In the rows, zero is written as 128.
Here are made-up nodes, facts about them, and rows of numbers that follow some of those facts. Name the node behind each unnamed row.

Some rows with their names:
k_380: [116 120 169 169 117 156 144 147 132 162 183 146 116 113 132  91 113 190
  98 145  94 131 159 148 166  97 148 103 151 105 128 110 138 107 132 117
 125 134 105]
k_293: [ 99 122 165 193 128 140 175 145 123 147 139 133 140  95 150 100  89 183
 100 150  86 122 127 114 166 125 143  98 130 103 130 106 140  86 143 122
 128  81 121]
k_320: [115 124 164 181 126 149 160 131 124 162 152 138 142 117 131 107  97 184
 108 158  87 122 134 109 160 113 140 108 138 103 133 100 137 105 123 116
 119  78 117]
k_206: [121 135 145 160 134 161 162 126 115 157 181 149 140 157  98 137 132 181
  94 147 105 135 148 124 116 112 134 132 149 134 132 103 120 127 116 105
 128 104 133]
k_181: [116 124 162 181 127 147 169 137 118 158 153 135 142 125 129 114 102 183
 109 156  90 127 132 107 151 110 139 104 139 102 133 102 126 103 127 114
 115  80 128]
k_712: [143 119 128 152 132 153 160 121 120 175 181 148 143 153 110 158  82 190
 120 147  51 129 154 126 154  96 158 109 144  96 128 106 151 122 139 110
  87  46 131]
k_998: [ 97 134 173 157 137 173 142 126 131 198 177 146 125 103 121  86 107 174
 108 159  85  99 144 133 144 109 160 131 153  82 138  90 173 126 135  90
 152 128 100]
k_369: [ 92 125 167 187 133 147 159 139 135 162 140 135 145  83 147  87  81 160
 118 152  75 109 123 118 176 138 145 108 138  97 133 104 162  97 138 113
 139  85  93]
k_291: [ 88 120 124 145 144 155 163 136 154 140 166 149 141  90 147 113  48 155
 112 137  23 110 160 200 183 143 187 102 163 105 109 114 185 111 181 108
  89  89  63]
k_227: [ 99 139 172 198 127 164 156 125 125 161 134 127 145 110 143  89 109 186
 116 180  99 120 116 122 152 121 131 130 149 101 126 112 120 112 109 125
 114  98 110]
k_845: [ 79 132 177 168 137 166 149 134 135 188 163 144 122  74 143  73  95 174
 100 151  81  94 139 139 158 125 164 125 144  84 135  94 184 110 152  97
 165 130  93]
k_798: [137 123 165 179 118 147 170 131 107 155 162 139 137 153 116 127 120 209
  95 161 106 140 142  94 136  86 131 101 136 111 133  95  99 106 110 118
  99  76 150]
k_985: [113 134 171 145 136 179 136 118 125 209 193 148 127 133 100 100 119 174
 116 166  88 103 150 127 129  95 156 138 163  80 140  85 159 144 118  83
 138 126 108]
k_327: [ 85 116 168 183 133 157 150 147 127 163 155 140 117  75 160  87  87 180
  95 148  71 121 143 148 161 132 156 126 137  98 125 115 160  97 161 119
 148 129 106]
k_365: [116 137 157 186 126 164 157 120 123 165 147 133 144 128 134 112 104 199
 115 174  86 126 129 127 150 108 137 127 147 102 124 112 124 117 114 125
  98  81 121]
k_107: [108 127 157 180 131 154 159 130 128 166 150 135 145 112 134 109  91 175
 118 159  76 118 129 120 161 121 144 114 143  97 130 107 146 109 129 115
 116  78 110]
k_565: [153 124 174 174 118 152 130 150 131 182 196 164 114  97 136  75  57 211
 104 163  60 113 160 106 143 122 144 157 123 130 132 113 118 127 134 126
 136 119 114]
k_746: [116 126 164 181 125 149 160 130 125 163 152 138 142 117 132 106  97 186
 108 157  87 122 134 108 160 112 140 107 137 104 132 100 137 105 123 117
 119  78 116]
k_279: [105 120 181 191 124 147 146 121 124 155 125 145 140  85 157  90  94 171
  94 151  85 133 133 102 184 126 132  96 129 109 132  91 164  88 119 121
 147  85  98]

Facts:
σ: hangs directly under; ρ: is of sort; μ: refers to
k_102 ρ:klastum
k_104 σ:k_731 ρ:klastum μ:k_94
k_107 σ:k_301 ρ:plovorir μ:k_112 k_984
k_110 σ:k_822 ρ:refik
k_112 σ:k_301 ρ:plovorir
k_116 σ:k_541 ρ:plovorir μ:k_435 k_789
k_121 σ:k_565 ρ:plovorir μ:k_308 k_800
k_123 σ:k_430 ρ:klastum μ:k_359
k_124 σ:k_771 ρ:refik μ:k_656
k_129 σ:k_565 ρ:plovorir
k_130 σ:k_66 ρ:refik
k_133 σ:k_214 ρ:klastum μ:k_749 k_659
k_151 σ:k_963 ρ:plovorir μ:k_550 k_601 k_62 k_622
k_155 σ:k_565 ρ:plovorir μ:k_497 k_448
k_156 σ:k_251 ρ:plovorir μ:k_278
k_169 σ:k_234 ρ:klastum μ:k_227 k_715
k_178 σ:k_822 ρ:plovorir μ:k_861
k_179 σ:k_541 ρ:ruga μ:k_666
k_181 σ:k_251 ρ:plovorir μ:k_860
k_186 ρ:refik
k_189 σ:k_731 ρ:ruga μ:k_865
k_193 σ:k_186 ρ:refik
k_20 σ:k_234 ρ:klastum
k_201 σ:k_102 ρ:refik μ:k_949
k_206 σ:k_251 ρ:ruga μ:k_293 k_181 k_384
k_214 ρ:plovorir
k_224 σ:k_541 ρ:klastum
k_227 σ:k_234 ρ:plovorir μ:k_481
k_234 ρ:refik
k_251 ρ:plovorir
k_257 σ:k_776 ρ:refik
k_26 σ:k_541 ρ:plovorir
k_274 σ:k_251 ρ:plovorir μ:k_181 k_384
k_275 σ:k_214 ρ:plovorir
k_278 σ:k_251 ρ:plovorir μ:k_876
k_279 σ:k_963 ρ:plovorir
k_291 σ:k_541 ρ:klastum
k_293 σ:k_251 ρ:plovorir
k_296 σ:k_234 ρ:plovorir μ:k_169
k_301 ρ:ruga
k_308 σ:k_565 ρ:refik
k_320 σ:k_822 ρ:plovorir
k_322 σ:k_565 ρ:ruga
k_327 σ:k_301 ρ:refik
k_334 σ:k_541 ρ:ruga
k_34 σ:k_301 ρ:plovorir
k_343 σ:k_234 ρ:plovorir
k_354 σ:k_814 ρ:klastum μ:k_386 k_980
k_359 σ:k_430 ρ:plovorir
k_365 σ:k_822 ρ:plovorir μ:k_178 k_861
k_366 σ:k_102 ρ:plovorir μ:k_408
k_369 σ:k_74 ρ:plovorir
k_372 σ:k_102 ρ:plovorir
k_374 σ:k_755 ρ:klastum μ:k_928 k_90
k_38 σ:k_869 ρ:plovorir
k_380 σ:k_541 ρ:refik
k_384 σ:k_251 ρ:refik
k_386 σ:k_814 ρ:plovorir μ:k_354
k_390 σ:k_869 ρ:refik μ:k_38
k_40 σ:k_541 ρ:plovorir μ:k_418
k_402 σ:k_679 ρ:refik
k_408 σ:k_102 ρ:plovorir μ:k_366
k_41 σ:k_755 ρ:ruga μ:k_90
k_410 σ:k_963 ρ:refik μ:k_807
k_414 σ:k_251 ρ:plovorir μ:k_860 k_293 k_876
k_418 σ:k_541 ρ:plovorir
k_420 σ:k_541 ρ:klastum
k_430 ρ:plovorir
k_435 σ:k_541 ρ:klastum
k_438 σ:k_186 ρ:plovorir
k_441 σ:k_186 ρ:klastum μ:k_193
k_448 σ:k_565 ρ:plovorir
k_456 σ:k_541 ρ:refik μ:k_291
k_481 σ:k_234 ρ:klastum μ:k_227 k_343
k_497 σ:k_565 ρ:plovorir μ:k_542 k_121 k_448
k_498 σ:k_822 ρ:refik μ:k_178
k_504 ρ:ruga
k_509 σ:k_565 ρ:ruga μ:k_816
k_522 σ:k_251 ρ:plovorir μ:k_384 k_876 k_414
k_524 σ:k_186 ρ:refik μ:k_441 k_612
k_526 σ:k_776 ρ:refik μ:k_257 k_674
k_527 σ:k_74 ρ:refik μ:k_88 k_586
k_540 σ:k_102 ρ:ruga
k_541 ρ:plovorir
k_542 σ:k_565 ρ:klastum μ:k_308
k_550 σ:k_963 ρ:plovorir μ:k_87 k_279
k_555 σ:k_234 ρ:ruga μ:k_790 k_824
k_557 σ:k_301 ρ:klastum
k_560 σ:k_214 ρ:plovorir μ:k_726
k_561 σ:k_102 ρ:refik μ:k_958 k_683
k_565 ρ:refik
k_566 σ:k_186 ρ:klastum
k_577 σ:k_430 ρ:ruga μ:k_123 k_904
k_582 σ:k_565 ρ:ruga μ:k_129 k_322
k_586 σ:k_74 ρ:plovorir μ:k_988
k_59 σ:k_541 ρ:plovorir
k_601 σ:k_963 ρ:klastum μ:k_550
k_603 σ:k_679 ρ:plovorir μ:k_402 k_877
k_612 σ:k_186 ρ:plovorir μ:k_441
k_615 σ:k_541 ρ:klastum μ:k_116 k_334
k_619 σ:k_541 ρ:plovorir
k_62 σ:k_963 ρ:ruga μ:k_87 k_964
k_621 σ:k_504 ρ:ruga μ:k_681
k_622 σ:k_963 ρ:refik μ:k_807
k_638 σ:k_186 ρ:klastum μ:k_612
k_644 σ:k_74 ρ:plovorir μ:k_369
k_649 σ:k_301 ρ:ruga μ:k_107
k_65 σ:k_822 ρ:plovorir μ:k_861
k_656 σ:k_771 ρ:plovorir
k_659 σ:k_214 ρ:klastum μ:k_275
k_66 ρ:plovorir
k_666 σ:k_541 ρ:refik μ:k_435
k_674 σ:k_776 ρ:plovorir μ:k_791 k_975 k_761
k_679 ρ:ruga
k_681 σ:k_504 ρ:plovorir
k_683 σ:k_102 ρ:klastum
k_692 σ:k_776 ρ:klastum
k_694 σ:k_102 ρ:refik μ:k_408
k_699 σ:k_102 ρ:plovorir
k_71 σ:k_186 ρ:plovorir μ:k_845
k_712 σ:k_679 ρ:plovorir μ:k_402
k_715 σ:k_234 ρ:plovorir
k_726 σ:k_214 ρ:plovorir μ:k_982
k_727 σ:k_186 ρ:plovorir
k_731 ρ:plovorir
k_737 σ:k_301 ρ:refik
k_74 ρ:plovorir
k_746 σ:k_870 ρ:plovorir
k_749 σ:k_214 ρ:plovorir μ:k_726
k_755 ρ:ruga
k_761 σ:k_776 ρ:plovorir μ:k_820 k_674
k_764 σ:k_234 ρ:plovorir μ:k_227
k_768 σ:k_565 ρ:plovorir μ:k_800
k_771 ρ:plovorir
k_773 σ:k_541 ρ:klastum
k_775 σ:k_822 ρ:klastum
k_776 ρ:ruga
k_779 σ:k_963 ρ:plovorir μ:k_410
k_784 σ:k_755 ρ:refik
k_789 σ:k_541 ρ:klastum
k_790 σ:k_234 ρ:klastum
k_791 σ:k_776 ρ:klastum μ:k_526
k_798 σ:k_102 ρ:plovorir μ:k_408 k_540 k_958 k_366
k_800 σ:k_565 ρ:plovorir μ:k_768 k_129 k_322
k_807 σ:k_963 ρ:plovorir
k_814 ρ:plovorir
k_816 σ:k_565 ρ:ruga μ:k_155
k_820 σ:k_776 ρ:klastum μ:k_257 k_761
k_822 ρ:ruga
k_823 σ:k_541 ρ:plovorir μ:k_619
k_824 σ:k_234 ρ:plovorir μ:k_296
k_840 σ:k_776 ρ:klastum
k_845 σ:k_186 ρ:refik
k_851 σ:k_963 ρ:klastum μ:k_87
k_853 σ:k_301 ρ:klastum μ:k_984 k_34
k_859 σ:k_186 ρ:plovorir
k_860 σ:k_251 ρ:plovorir μ:k_97
k_861 σ:k_822 ρ:plovorir μ:k_365
k_863 σ:k_301 ρ:ruga
k_865 σ:k_731 ρ:plovorir μ:k_189 k_915
k_869 ρ:refik
k_87 σ:k_963 ρ:plovorir μ:k_279 k_151 k_807
k_870 ρ:klastum
k_872 σ:k_541 ρ:ruga μ:k_224
k_876 σ:k_251 ρ:plovorir μ:k_97 k_414
k_877 σ:k_679 ρ:plovorir μ:k_603
k_88 σ:k_74 ρ:plovorir μ:k_988 k_527 k_369
k_882 σ:k_755 ρ:klastum μ:k_374 k_90
k_897 σ:k_776 ρ:plovorir
k_899 σ:k_814 ρ:klastum μ:k_386
k_90 σ:k_755 ρ:klastum μ:k_784
k_903 σ:k_66 ρ:plovorir μ:k_978
k_904 σ:k_430 ρ:plovorir
k_908 σ:k_66 ρ:ruga μ:k_978 k_130
k_915 σ:k_731 ρ:plovorir
k_922 σ:k_755 ρ:klastum μ:k_374 k_882
k_928 σ:k_755 ρ:plovorir μ:k_784 k_41
k_94 σ:k_731 ρ:plovorir μ:k_915
k_940 σ:k_776 ρ:ruga μ:k_761
k_942 σ:k_963 ρ:plovorir μ:k_601
k_948 σ:k_870 ρ:plovorir
k_949 σ:k_102 ρ:klastum μ:k_201 k_958
k_958 σ:k_102 ρ:plovorir μ:k_699 k_366
k_963 ρ:plovorir
k_964 σ:k_963 ρ:plovorir μ:k_807
k_97 σ:k_251 ρ:klastum μ:k_181
k_975 σ:k_776 ρ:plovorir μ:k_761 k_840 k_674
k_978 σ:k_66 ρ:plovorir μ:k_130
k_98 σ:k_186 ρ:ruga μ:k_727
k_980 σ:k_814 ρ:refik
k_982 σ:k_214 ρ:klastum μ:k_133
k_984 σ:k_301 ρ:plovorir μ:k_327 k_34
k_985 σ:k_186 ρ:refik μ:k_845 k_998
k_988 σ:k_74 ρ:plovorir μ:k_586
k_992 σ:k_541 ρ:plovorir μ:k_334
k_998 σ:k_186 ρ:refik μ:k_438 k_612

Which node is each row?
No name comes twice in this set of rows, the named rows included.
[125 146 146 185 125 176 155 108 120 169 151 131 144 149 130 129 110 217
 119 187  84 133 131 143 139  96 136 142 155 103 116 122 110 131 107 133
  72  78 132]  k_560
[117 120 157 164 126 136 165 137 121 147 176 159 132 121 112 117 117 182
  67 120 106 128 155 101 143 123 138 100 123 143 140  86 144  98 134 104
 164  97 123]  k_41
[130 107 171 162 125 131 158 141 122 168 173 148 142 122 108 108  95 160
 107 136  88 119 146  74 163 109 141  81 131 102 149  75 149 100 123  93
 143  72 115]  k_978
[147 107 168 150 123 138 153 133 116 179 188 151 145 152  87 122 106 161
 115 144  93 123 151  68 148  94 137  87 141 101 152  70 135 117 106  85
 128  69 123]  k_903
[ 94 113 173 183 130 151 161 154 117 155 158 140 115  89 154  93  99 188
  87 146  84 131 146 135 151 120 152 115 133 102 128 111 141  91 158 118
 145 130 125]  k_384
[ 90 145 152 209 126 162 169 125 130 147 120 126 139  88 174 100  88 215
 102 171  77 123 120 155 169 127 145 129 136 105 110 132 137  96 142 149
 100  83 114]  k_275
[ 85 143 168 179 135 156 163 126 142 180 143 136 147  79 140  80  86 169
 113 155  83  86 120 118 175 130 155 107 141  85 136  90 183 103 138 102
 148  82  88]  k_438
[103 108 142 166 135 149 159 146 125 162 170 150 113  86 157 123  67 193
  90 128  42 128 162 161 168 121 174 113 129  98 122 119 178  93 187 122
 131  99 120]  k_402
[117 120 175 171 114 153 145 147 130 158 181 146 114 113 132  87 117 194
  93 146 103 132 159 141 165  94 144 100 148 108 129 107 132 104 127 118
 128 137 108]  k_666
[115 113 176 181 121 151 163 147 106 153 166 144 110 117 141 105 116 213
  74 149 101 143 154 122 135  97 144 112 129 111 129 103 114  96 143 122
 131 128 148]  k_201
[132 137 154 174 125 171 151 112 118 175 163 136 146 158 113 127 117 199
 123 181  91 130 135 121 135  93 134 133 156 101 127 108 110 135  98 117
  85  79 129]  k_65
[127 127 162 164 127 181 137 120 111 184 182 143 121 152 117 120 124 203
 109 177  89 138 153 142 120  88 142 150 160  99 125 111 112 140 113 114
 102 127 134]  k_498

Now the same nodes, written a new way:
Some rows with their names:
k_582: [139 145 121  82 117 147  92 129  95  78  82 127 170 104]
k_865: [141 118  98 107 124 117 147 104 118 172 121 123 147 139]
k_227: [160 117  96 123 114 123  93 133 132 137 174 112 120 137]
k_497: [150 130 132 109 150  94 133 113 114 145  83 140 158 126]
k_823: [169 134 146 180 214 157 106 128 116 115 133 121 177 122]
k_975: [135 136 115  88 119 130 134  93 129 159 149 114 123 142]
k_674: [136 135 115  85 121 129 134  91 128 159 149 113 123 142]
k_851: [188 130  84  70 175 161 102  82 128 145  83  87 154 128]
k_908: [111 156 112  81 133 176 138  99  96 114  79 120 179 111]
k_372: [137 137 115 135 146 126 122 117 131 163 143 122 138 132]
k_112: [112 117 152 119 121  83 155 142 151 160 152 134 103 135]
k_859: [133 122  98 156 143 123 144 111 138 124 140 147 158 156]
k_504: [ 87 126 138 172 108 146 106 162 130  76 132 124  80 116]
k_301: [ 86 128 137 171 108 148 104 160 131  79 135 123  81 114]
k_293: [108 129 152 137 138  92 150 142 149 171 149 136 113 131]
k_308: [ 70 130 208 105  47  77 169 185 121  64  94 185  93 101]
k_845: [ 54 125 162 115  18 119 184 158 138  49 164 182  83 139]
k_110: [ 92 143 158 116  59 143 134 165 118  56 137 157 102 108]
k_869: [ 76 136 157 191  70 151 124 166 121  37 124 156  57 112]

Which node is each row?
No name comes twice in this set of rows, the named rows included.
[118 134 148 105 135 176 129 131  98  93 126 114 165 109]  k_872
[113 134 149  82 103 114 118 152 111  89  91 139 146 103]  k_816
[ 66 130 135 225  68 153 142 162 130  11 137 180  79 137]  k_186
[192 130  59 121 130 162  62 105 114 124 167  99 148 136]  k_764
[ 57 136 190  80  19 114 170 167 135  78 161 159  57 116]  k_257
[124 128  63 103  84 177 117 109 107  76 138 129 173 140]  k_98
[158 117 119  70 159 123 130 106 145 157  90 102 127 128]  k_601
[ 77 129 192 111  19 114 123 202 148  35 198 158  39 113]  k_980
[ 53 125 164 113  17 116 186 161 139  49 165 183  82 139]  k_193
[104 100 109 133 100  86 189 121 144 157 145 154 133 162]  k_727

